Below are the code and all the weights of a small trained network. Each question names an input and a class and asks about switching units off, where a switched-off unit gives its printed mean instead of its output.

import numpy as np


def w(rows, s, z=0):
    codes = np.array(rows[::2]) - 128.0
    scale = np.full(codes.shape[1], s)
    scale[-1] = z or s
    return codes * scale


def norm(h):
    return h / np.sqrt((h * h).mean(-1, keepdims=True) + 1e-5)


def f(y):
    return np.maximum(y, 0)


def log_softmax(a):
    a = a - a.max(-1, keepdims=True)
    return a - np.log(np.exp(a).sum(-1, keepdims=True))


def net(x, mask):
    res = np.array(x, float).reshape(1, 4) / 4 @ E
    u = 0
    for l in range(4):
        y = f(norm(res) @ A[l][:, :-1].T + A[l][:, -1])
        res = res + np.where(mask[u : u + 14], y, B[l][:, -1]) @ B[l][:, :-1]
        u += 14
    return log_softmax(norm(res)[-1] @ U[:, :-1].T + U[:, -1])


A, B = {}, {}
E = w([
[138,125,113,150,161,72,173,145,61,88,112,156],'x0',
[148,174,83,197,148,190,135,124,180,123,134,181],'x1',
[170,99,122,99,110,139,104,55,119,1,140,140],'x2',
[82,109,61,94,131,143,163,81,78,173,159,147],'x3',
],0.0089)
A[0] = w([
[111,163,179,67,68,104,153,168,79,79,130,115,71],'L0N0',
[110,93,148,106,129,184,111,171,165,160,115,97,120],'L0N1',
[171,136,130,158,144,84,103,176,103,102,110,157,162],'L0N2',
[177,160,131,123,164,154,89,103,142,112,75,53,109],'L0N3',
[146,100,152,143,171,69,176,93,91,100,137,134,68],'L0N4',
[93,131,95,146,146,132,122,148,84,187,209,132,105],'L0N5',
[175,160,86,192,155,193,139,148,152,101,166,154,85],'L0N6',
[145,105,105,161,95,99,175,153,103,117,127,171,3],'L0N7',
[38,98,137,75,70,78,121,138,75,128,183,112,70],'L0N8',
[96,174,118,112,80,174,189,80,87,105,143,177,108],'L0N9',
[132,149,65,173,159,45,212,180,92,77,192,157,45],'L0N10',
[180,128,102,102,76,153,60,51,188,142,177,80,64],'L0N11',
[78,148,28,105,111,142,111,147,159,133,73,255,131],'L0N12',
[111,65,77,130,148,169,115,99,122,139,163,94,51],'L0N13',
],0.0058,0.003)
B[0] = w([
[177,232,112,118,196,128,86,114,133,150,154,128,195],'L0N0',
[187,129,101,248,58,58,210,132,80,138,144,78,202],'L0N1',
[116,100,194,175,97,152,103,235,48,91,210,89,229],'L0N2',
[213,25,141,34,155,180,196,178,81,159,185,128,190],'L0N3',
[76,171,114,128,43,136,229,113,123,103,158,79,196],'L0N4',
[172,29,124,139,144,207,90,217,140,79,72,165,215],'L0N5',
[147,197,151,77,237,46,52,96,140,121,145,41,252],'L0N6',
[177,153,170,154,65,115,141,112,85,102,226,150,151],'L0N7',
[125,165,155,147,235,93,161,108,217,123,206,54,227],'L0N8',
[191,17,139,114,179,187,104,222,183,74,197,134,206],'L0N9',
[154,199,76,123,69,182,254,135,143,136,118,78,229],'L0N10',
[86,212,117,166,30,99,183,175,65,103,187,103,220],'L0N11',
[93,135,202,123,168,77,165,108,113,160,174,48,229],'L0N12',
[139,82,149,77,142,173,190,163,124,87,158,150,171],'L0N13',
],0.0042,0.0041)
A[1] = w([
[175,128,153,88,139,148,140,103,104,41,217,89,168],'L1N0',
[51,56,64,36,163,206,129,110,105,137,96,201,4],'L1N1',
[103,158,145,178,121,99,51,141,115,172,128,125,87],'L1N2',
[108,105,42,56,39,173,96,77,220,189,164,75,95],'L1N3',
[143,169,143,138,115,201,91,133,162,136,146,158,111],'L1N4',
[135,183,135,117,158,153,138,206,120,178,160,74,139],'L1N5',
[179,162,100,85,191,41,123,69,165,155,139,98,102],'L1N6',
[170,85,99,98,131,202,136,2,119,98,95,108,138],'L1N7',
[101,74,138,59,86,41,113,108,75,136,99,75,66],'L1N8',
[100,120,173,163,88,154,66,77,166,134,113,118,122],'L1N9',
[115,172,128,150,44,154,178,62,124,127,101,80,111],'L1N10',
[125,207,45,202,204,206,120,74,147,112,147,205,63],'L1N11',
[170,155,52,198,170,15,153,106,43,73,91,202,110],'L1N12',
[118,146,196,136,59,173,55,106,206,159,151,123,101],'L1N13',
],0.0059,0.0034)
B[1] = w([
[74,118,69,164,132,131,121,135,188,168,75,186,255],'L1N0',
[212,12,35,131,177,40,148,98,109,179,137,158,142],'L1N1',
[112,94,75,108,136,84,181,115,102,157,131,198,151],'L1N2',
[167,200,63,101,125,102,162,165,29,112,179,114,165],'L1N3',
[140,149,119,118,180,1,112,162,78,134,121,83,155],'L1N4',
[78,53,80,124,95,115,117,75,114,86,52,111,223],'L1N5',
[94,129,137,169,161,147,98,82,169,130,156,98,150],'L1N6',
[96,121,96,103,91,90,79,116,118,166,92,184,167],'L1N7',
[60,231,184,109,162,154,124,53,171,154,131,110,161],'L1N8',
[123,125,99,66,121,123,116,132,68,126,189,156,139],'L1N9',
[85,120,64,135,79,92,111,153,101,71,100,73,142],'L1N10',
[88,177,244,71,220,47,157,68,146,93,131,83,170],'L1N11',
[121,222,82,76,84,128,104,171,72,156,153,94,168],'L1N12',
[158,176,104,59,139,137,204,203,57,101,170,98,163],'L1N13',
],0.0057,0.0092)
A[2] = w([
[153,193,222,137,90,52,117,140,98,126,111,43,136],'L2N0',
[122,80,91,151,98,141,80,154,151,184,58,120,139],'L2N1',
[189,141,183,148,168,101,126,196,175,76,137,82,57],'L2N2',
[166,105,242,124,138,210,142,166,180,80,104,135,25],'L2N3',
[231,163,172,186,135,132,156,149,100,86,108,140,128],'L2N4',
[139,30,62,220,92,147,213,20,158,69,133,57,95],'L2N5',
[220,157,92,90,122,124,34,77,110,63,202,194,99],'L2N6',
[54,95,247,4,44,144,97,93,144,163,173,57,124],'L2N7',
[134,202,160,113,168,99,131,96,113,206,146,132,112],'L2N8',
[90,99,138,103,67,173,81,74,174,51,132,228,25],'L2N9',
[63,106,25,94,120,61,51,193,207,131,9,120,180],'L2N10',
[127,204,208,149,237,170,83,5,112,139,146,14,114],'L2N11',
[232,68,232,117,81,145,52,253,171,96,68,143,6],'L2N12',
[170,184,187,129,143,83,143,51,150,181,156,124,75],'L2N13',
],0.0048,0.0022)
B[2] = w([
[166,106,94,95,162,206,116,92,180,101,192,151,248],'L2N0',
[151,116,143,189,120,181,120,135,146,97,86,104,163],'L2N1',
[133,111,127,91,170,124,143,135,154,131,173,154,207],'L2N2',
[128,89,127,168,165,123,160,135,101,199,120,133,143],'L2N3',
[144,91,109,97,145,103,120,122,115,177,183,122,186],'L2N4',
[143,108,174,140,69,186,8,109,95,71,190,138,177],'L2N5',
[57,112,148,95,94,70,133,110,102,172,35,136,201],'L2N6',
[126,204,116,166,246,82,166,142,130,87,132,146,196],'L2N7',
[92,130,171,118,151,210,43,126,139,111,156,126,182],'L2N8',
[128,144,119,135,78,84,62,128,135,89,59,127,161],'L2N9',
[119,102,167,171,124,185,111,119,164,84,107,134,253],'L2N10',
[50,144,212,169,198,106,114,9,168,60,152,125,221],'L2N11',
[255,51,88,158,131,116,131,188,149,98,138,197,179],'L2N12',
[55,95,129,99,157,108,129,127,108,78,135,82,155],'L2N13',
],0.0059,0.0049)
A[3] = w([
[86,85,175,184,129,193,178,176,141,254,48,116,87],'L3N0',
[112,85,95,80,127,147,137,103,111,123,161,118,65],'L3N1',
[110,96,52,97,169,99,181,88,87,160,167,137,85],'L3N2',
[149,233,115,99,56,157,152,195,69,135,171,115,21],'L3N3',
[174,61,120,140,146,119,162,127,123,133,203,163,70],'L3N4',
[151,163,141,128,187,77,130,127,140,104,129,147,63],'L3N5',
[124,80,110,134,162,101,159,86,101,202,138,129,67],'L3N6',
[88,120,128,67,96,131,106,71,87,125,138,173,173],'L3N7',
[142,132,156,85,70,70,62,98,105,119,54,168,30],'L3N8',
[137,171,121,132,86,147,207,134,102,96,139,122,6],'L3N9',
[126,118,120,116,80,125,91,126,126,101,57,156,65],'L3N10',
[151,119,154,197,82,153,85,148,170,99,155,152,153],'L3N11',
[190,117,89,108,133,81,142,164,108,118,161,113,164],'L3N12',
[115,97,91,135,130,128,113,55,129,162,159,165,14],'L3N13',
],0.0088,0.0017)
B[3] = w([
[84,214,48,90,66,47,126,73,128,75,62,221,239],'L3N0',
[165,148,149,170,166,150,140,138,123,138,121,124,193],'L3N1',
[200,99,152,153,122,155,109,166,166,99,158,119,254],'L3N2',
[201,88,114,153,55,100,134,10,2,113,173,22,209],'L3N3',
[144,116,157,15,134,235,133,146,119,201,132,194,195],'L3N4',
[73,126,120,109,171,147,172,125,139,171,160,113,229],'L3N5',
[173,96,213,129,138,157,82,196,188,115,124,157,185],'L3N6',
[113,152,136,147,138,120,159,184,138,161,94,154,212],'L3N7',
[111,190,48,144,82,82,171,157,148,216,55,148,174],'L3N8',
[176,137,122,101,100,62,63,63,112,161,153,22,179],'L3N9',
[44,142,127,184,97,134,125,102,120,147,75,140,171],'L3N10',
[104,37,162,113,110,186,77,134,68,137,95,117,191],'L3N11',
[197,146,136,182,125,136,162,140,133,203,124,138,225],'L3N12',
[171,112,192,127,122,141,129,199,113,132,100,105,176],'L3N13',
],0.0068,0.006)
U = w([
[54,198,174,110,236,109,153,93,180,93,178,75,156],'0',
[220,171,84,127,61,89,162,94,28,141,176,15,150],'1',
[63,181,67,130,58,77,130,146,141,129,7,218,154],'2',
[240,59,179,107,158,225,137,226,140,165,146,165,138],'3',
[78,57,177,157,65,214,30,64,80,86,112,96,112],'4',
[125,107,178,126,63,122,100,76,149,178,159,144,2],'5',
],0.011,0.0066)

Each question gives the input, the list of numbers given to net, and the class t.
The units are the neurons (one row each of A and B). Each row of codes is followed by its name. A weight is (code - 128) times the scale printed after its matrix; where a second scale follows, it is the last column's (A, B and U).
mask holds one flag per neuron, layer by layer. A switched-off neuron (its flag False) gives its mean, the last column of its row in B, instead of its output. The means were averaged over made-up inputs and are rounded, as every weight is.
A unit's drop is (log p(t) with every unit on - log p(t) with that unit switched off) / (log p(t) with every unit on - log p(t) with every unit switched off).
The circuit of an input: a set's keep is (log p(t) with only the set's units on - log p(t) with every unit switched off) / (log p(t) with every unit on - log p(t) with every unit switched off). Starting from the 12 units with the biggest drops (on a tie, the unit counted first), units are removed one at a time, each time the one whose removal leaves the highest keep (on an exact tie, the one counted first), for as long as the keep stays at least 0.8.
units of the circuit, in order: the units of the circuit, biggest drop first
most important unit: the unit with the biggest drop
k most important neurons: the k neurons with the biggest drops, biggest first
top k neurons in layer l: the k neurons of layer l with the biggest drops, biggest first
drop of u: that unit's drop, to one decimal
input [-5,2,-8,8], class 2: 2 most important neurons	[L3N0, L2N0]
input [6,-3,-5,-6], class 1: most important unit	L1N0
input [-8,1,8,-7], class 1: top 3 neurons in layer 1	[L1N13, L1N5, L1N3]
input [1,3,4,5], class 3: 2 most important neurons	[L1N1, L1N5]
input [7,7,0,8], class 3: 3 most important neurons	[L0N9, L0N5, L0N11]
input [-8,-1,-3,-7], class 1: units of the circuit, in order	[L1N13, L3N3]
input [-8,-5,8,5], class 1: top 3 neurons in layer 0	[L0N11, L0N5, L0N8]
input [-8,8,-5,4], class 0: 3 most important neurons	[L1N11, L0N6, L2N11]
input [-2,-7,7,-7], class 0: units of the circuit, in order	[L1N8, L2N7]
input [5,3,5,6], class 3: units of the circuit, in order	[L0N9, L3N2]
input [4,5,5,-6], class 3: 2 most important neurons	[L0N2, L1N5]
input [-5,0,-7,7], class 2: top 2 neurons in layer 0	[L0N1, L0N5]
input [0,0,-5,-5], class 2: 2 most important neurons	[L3N0, L1N5]
input [-5,-4,7,-8], class 3: 4 most important neurons	[L2N12, L1N5, L0N3, L1N13]
input [-6,7,1,-5], class 0: 2 most important neurons	[L0N6, L1N11]
input [-1,7,-6,5], class 0: units of the circuit, in order	[L1N11]
input [-6,7,5,-4], class 0: 2 most important neurons	[L0N6, L1N11]
input [2,8,1,8], class 0: 3 most important neurons	[L1N11, L0N6, L0N12]
input [3,-7,8,2], class 2: top 2 neurons in layer 0	[L0N6, L0N12]
input [-5,-1,-3,3], class 1: units of the circuit, in order	[L1N3]
input [3,-5,-4,3], class 0: 2 most important neurons	[L1N0, L0N8]
input [-6,3,-8,7], class 2: 2 most important neurons	[L3N0, L0N5]
input [1,-3,2,4], class 3: 2 most important neurons	[L0N6, L1N5]
input [1,-3,-5,-4], class 2: 2 most important neurons	[L3N0, L1N2]
input [-4,2,2,-3], class 1: 2 most important neurons	[L1N13, L0N2]
input [-6,6,4,3], class 0: top 2 neurons in layer 1	[L1N11, L1N12]
input [-5,6,4,-5], class 0: most important unit	L0N6
input [0,0,-8,4], class 2: drop of L3N0	0.8
input [-6,-6,-8,-3], class 2: drop of L1N5	0.1
input [8,1,-6,-5], class 1: drop of L1N0	0.1
